Here are some nodes, each with a row of numbers. One shown again gets a slightly different row.
(zu le pe): -8 0 -47 30 -44 -38 -17 19 -12 5 10 97
(le ro): 78 -11 -46 -29 27 0 -11 -25 -60 27 39 13
(ro): 23 17 -8 -4 70 -2 -35 -58 -9 14 -23 -78
(zu ro tu): 48 40 -10 -23 28 -63 -20 19 -15 -1 -72 4
(zu ro): 14 36 6 40 47 -69 -16 8 -6 4 -61 -13
(ro tu): 54 33 -9 -67 38 2 -34 -24 -21 4 -37 -50
(zu ba): -23 -26 3 50 44 -33 22 50 16 -52 -44 28
(fu): 6 0 26 26 -27 34 -24 -11 10 9 -9 -107
(ro tu ba): 8 -27 -11 -75 71 2 19 7 -19 -25 -35 -42
(zu): 28 31 8 73 21 -52 -39 19 17 -26 -51 17
(le zi ro): 69 12 18 -19 32 9 27 -18 -33 41 58 37
(zu ro ba): -34 -8 7 24 66 -53 31 42 -8 -28 -50 -8
(fu le tu): 74 -14 -22 -57 -56 25 -9 16 -37 16 20 -7
(zu le tu): 77 -1 -32 -15 -23 -22 -19 30 -30 0 -5 65
(fu le ba): 12 -75 -25 -18 -21 41 37 43 -52 -8 31 -9
(zi pe tu): -30 56 22 -19 -40 35 -10 -77 22 -13 37 24

Start here and follow the symbols in turn, left to right. Where do you end up?
Answer with the node's row, about right, then its name.
22 37 8 41 46 -74 -14 7 -8 -1 -58 -16
ro => 26 32 5 75 21 -51 -43 18 15 -20 -50 11 (zu)
(zi pe tu)
pe => 60 32 50 -30 5 48 -10 -47 0 -22 23 -16 (zi tu)
-77 32 -34 9 17 -27 -37 -60 18 13 -10 -31
pe => 28 24 -11 -1 72 -1 -37 -43 -17 18 -14 -77 (ro)
57 -45 -37 -61 4 26 17 26 -35 -17 22 43
le => 16 -40 -22 -76 54 32 -1 20 0 -50 -21 -17 (tu ba)
24 36 59 9 64 3 15 -48 27 31 16 -36
le => 71 7 9 -16 26 17 34 -23 -33 39 62 34 (le zi ro)
63 -30 -21 -4 -61 33 -9 9 -42 29 45 -18
zi => 61 -21 39 6 -48 43 31 -1 -9 42 72 3 (fu le zi)
40 23 65 -15 -36 58 10 -25 6 -8 22 -57
fu => 68 38 51 -28 11 49 -1 -53 -3 -24 27 -11 (zi tu)
-71 35 22 20 -9 16 -18 -53 64 14 35 25
tu => -30 49 23 -22 -31 39 -18 -71 18 -15 29 26 (zi pe tu)
54 46 47 -43 35 25 6 -62 -18 -10 13 -36
ro => 70 35 47 -37 12 48 -11 -57 -8 -19 28 -10 (zi tu)
84 5 2 -34 -14 33 14 -20 -38 -2 47 44
le => 62 40 41 -29 18 44 -6 -55 -4 -4 21 -10 (zi tu)
82 13 -39 -70 7 4 -9 -2 -45 16 18 20
ro => 80 -9 -34 -51 -16 16 -22 -1 -40 10 27 39 (le tu)
29 -47 9 -16 25 30 54 19 -18 0 67 67
le tu ba le => 89 6 4 -34 -13 33 8 -20 -40 -5 47 44 (le zi tu)
73 -16 -49 -25 33 -10 -7 -15 -62 35 31 11
zu le ro fu => -4 12 34 70 -38 -27 -20 32 19 4 -48 -52 (zu fu)
-71 40 23 14 22 -16 -1 -56 45 38 10 4
pe pe pe pe => -79 42 27 16 13 -12 2 -59 40 31 13 5 (zi pe ro)
43 45 -8 -22 30 -60 -21 23 -10 -3 -66 6
tu zi zu zu => 24 47 63 41 45 -53 28 10 25 21 -26 11 (zu zi ro)
-47 -51 -63 -9 -13 12 15 9 -20 -9 38 67
ba tu tu ro => -21 -2 -80 -17 -20 -13 -20 -33 -37 38 39 52 (le pe ro)
21 31 69 62 22 -37 3 10 44 2 -5 42
tu tu zu => 32 28 64 29 42 33 3 -44 47 20 31 -6 (zi)
42 25 63 -23 -40 59 13 -38 -5 -13 17 -63
fu => 68 40 54 -32 15 40 -1 -58 -6 -21 24 -20 (zi tu)
-42 -30 24 43 -8 -28 33 61 7 -34 -43 -39
ba fu => 29 31 6 65 26 -49 -45 21 16 -20 -50 12 (zu)
-5 -5 17 24 -27 33 -27 -25 11 6 -9 -107
zi tu => 41 28 60 -14 -35 49 12 -31 -3 -5 20 -55 (fu zi tu)
7 24 78 63 -26 -14 26 34 49 17 -14 -21
zu ba ba ro => -3 21 69 15 13 11 26 -14 26 34 1 -88 (fu zi ro)
68 36 -6 -10 -2 -38 -42 35 14 -19 -61 33
ro => 42 41 -3 -27 22 -67 -20 24 -16 -6 -64 -1 (zu ro tu)
-18 1 -81 -16 -17 -23 -22 -38 -37 33 35 56
pe zu zu fu => 55 -9 -18 -17 -28 9 15 6 -67 50 32 -50 (fu le ro)
(zu ba)
tu zu zi zi => 14 -40 -11 -70 52 34 -1 18 -4 -52 -20 -21 (tu ba)
16 48 61 45 46 -55 23 1 13 23 -25 13
ro le zi zu => 76 -13 -44 -2 -5 23 -28 -18 -37 5 39 35 (le)
64 36 52 -29 4 55 -10 -57 2 -27 25 -8
zu zu tu le => 72 -6 6 3 13 26 14 -13 -16 24 66 53 (le zi)
(zu ro ba)
zu tu tu => -28 -34 -5 -9 94 1 28 -7 -12 -21 -23 -63 (ro ba)
-59 33 -19 45 1 -71 -21 -7 19 6 -46 15
zu => -74 23 -35 13 10 -19 -40 -65 17 25 -12 -31 (pe ro)
-75 13 39 24 -52 20 10 -24 56 18 17 -22
pe ro zi => 0 15 26 4 2 6 -8 -14 -7 16 -24 -117 (fu ro)
62 36 53 -26 14 42 -4 -58 -2 -16 30 -9
ro => 59 43 45 -50 34 26 7 -55 -20 -12 10 -37 (zi ro tu)
(le zi)
zu => 54 4 20 29 -9 -20 20 26 -9 14 28 91 (zu le zi)
-58 32 -12 46 2 -64 -22 -6 20 10 -39 23
pe tu zu => 49 25 -14 -63 43 -4 -34 -21 -19 8 -30 -51 (ro tu)
-27 -17 -50 12 -94 20 -18 -8 -10 26 40 13
fu le zi => -61 34 26 35 -7 8 -13 -50 64 23 27 27 (zi pe)
-43 39 -44 -57 -1 -23 -47 -37 7 16 -35 -15
ro => -40 20 -48 -45 -27 10 -72 -36 33 -6 -14 9 (pe tu)
(zu ba)
le zu ro le => -31 -29 1 -7 85 -2 24 -9 -16 -18 -29 -62 (ro ba)
-71 18 2 54 -58 -33 -19 10 29 -2 -31 -7
zu fu => -71 11 -37 20 -7 6 -56 -53 32 -6 -3 3 (pe)
1 20 75 10 13 13 25 -28 18 39 0 -82
ro ro => 5 26 69 15 9 21 29 -17 25 32 1 -82 (fu zi ro)
68 -32 -21 1 -50 48 -4 11 -43 25 43 -25
pe fu fu => -32 -19 -47 2 -89 21 -18 -4 -21 21 48 14 (fu le pe)
-64 13 5 54 -54 -32 -14 10 31 3 -41 -16
fu zu ro pe => 24 25 0 1 71 -10 -35 -47 -14 14 -16 -72 (ro)
35 -69 -46 -16 28 29 24 25 -45 -14 41 41
zu ba => 66 -4 -27 28 -9 -32 -5 27 -39 1 11 78 (zu le)
23 40 58 3 67 6 10 -45 25 30 23 -38
le le => 20 38 56 5 68 2 15 -50 18 32 13 -45 (zi ro)
-3 -19 -17 -75 67 4 15 10 -24 -19 -32 -41
ro pe => -80 -24 -51 -52 -3 21 -5 -3 18 -40 -20 22 (pe tu ba)
-1 5 -13 6 -37 11 3 -24 14 30 73 88
zi ba pe le => -24 -57 -12 3 83 31 9 -2 4 -50 -3 -39 (ba)
22 28 5 70 18 -53 -44 20 12 -11 -50 17
ro => 22 43 1 43 51 -71 -19 7 -4 -1 -56 -23 (zu ro)
(zu le zi)
zu zu => 57 10 18 28 -13 -24 13 26 -10 20 31 87 (zu le zi)
-57 29 24 56 -17 -40 -8 -1 54 6 -10 63
pe ro zu tu => 57 48 41 -38 29 19 6 -63 -20 -8 13 -37 (zi ro tu)
14 41 7 42 51 -69 -10 9 -8 -1 -58 -15
pe pe le ro => 66 -6 -33 32 -10 -28 -6 26 -33 5 2 75 (zu le)
-33 -34 64 13 7 40 51 16 32 -7 18 -55
fu pe pe tu => 19 -1 60 -47 37 54 43 -24 -9 -55 20 0 (zi tu ba)
3 -3 28 26 -21 31 -30 -13 13 4 -11 -108
zi => 0 16 70 29 -8 42 14 -17 35 26 21 -68 (fu zi)
-28 43 15 -25 -33 35 -19 -80 36 -15 32 31
pe ro zi => 58 29 -15 -70 46 -5 -36 -30 -18 6 -30 -51 (ro tu)
79 5 -30 -15 -19 -17 -12 36 -25 0 -1 75
tu => 71 -2 -29 26 -8 -32 -9 32 -33 0 8 72 (zu le)
-65 37 -28 45 -1 -68 -23 -1 24 -1 -48 13
pe zi zi => 19 41 8 41 41 -75 -12 13 -13 5 -63 -16 (zu ro)
-9 -40 17 -49 -2 41 20 35 -1 -28 -24 -84
ba zu tu ro => -4 34 24 48 -8 -45 1 32 -4 11 -58 -71 (zu fu ro)
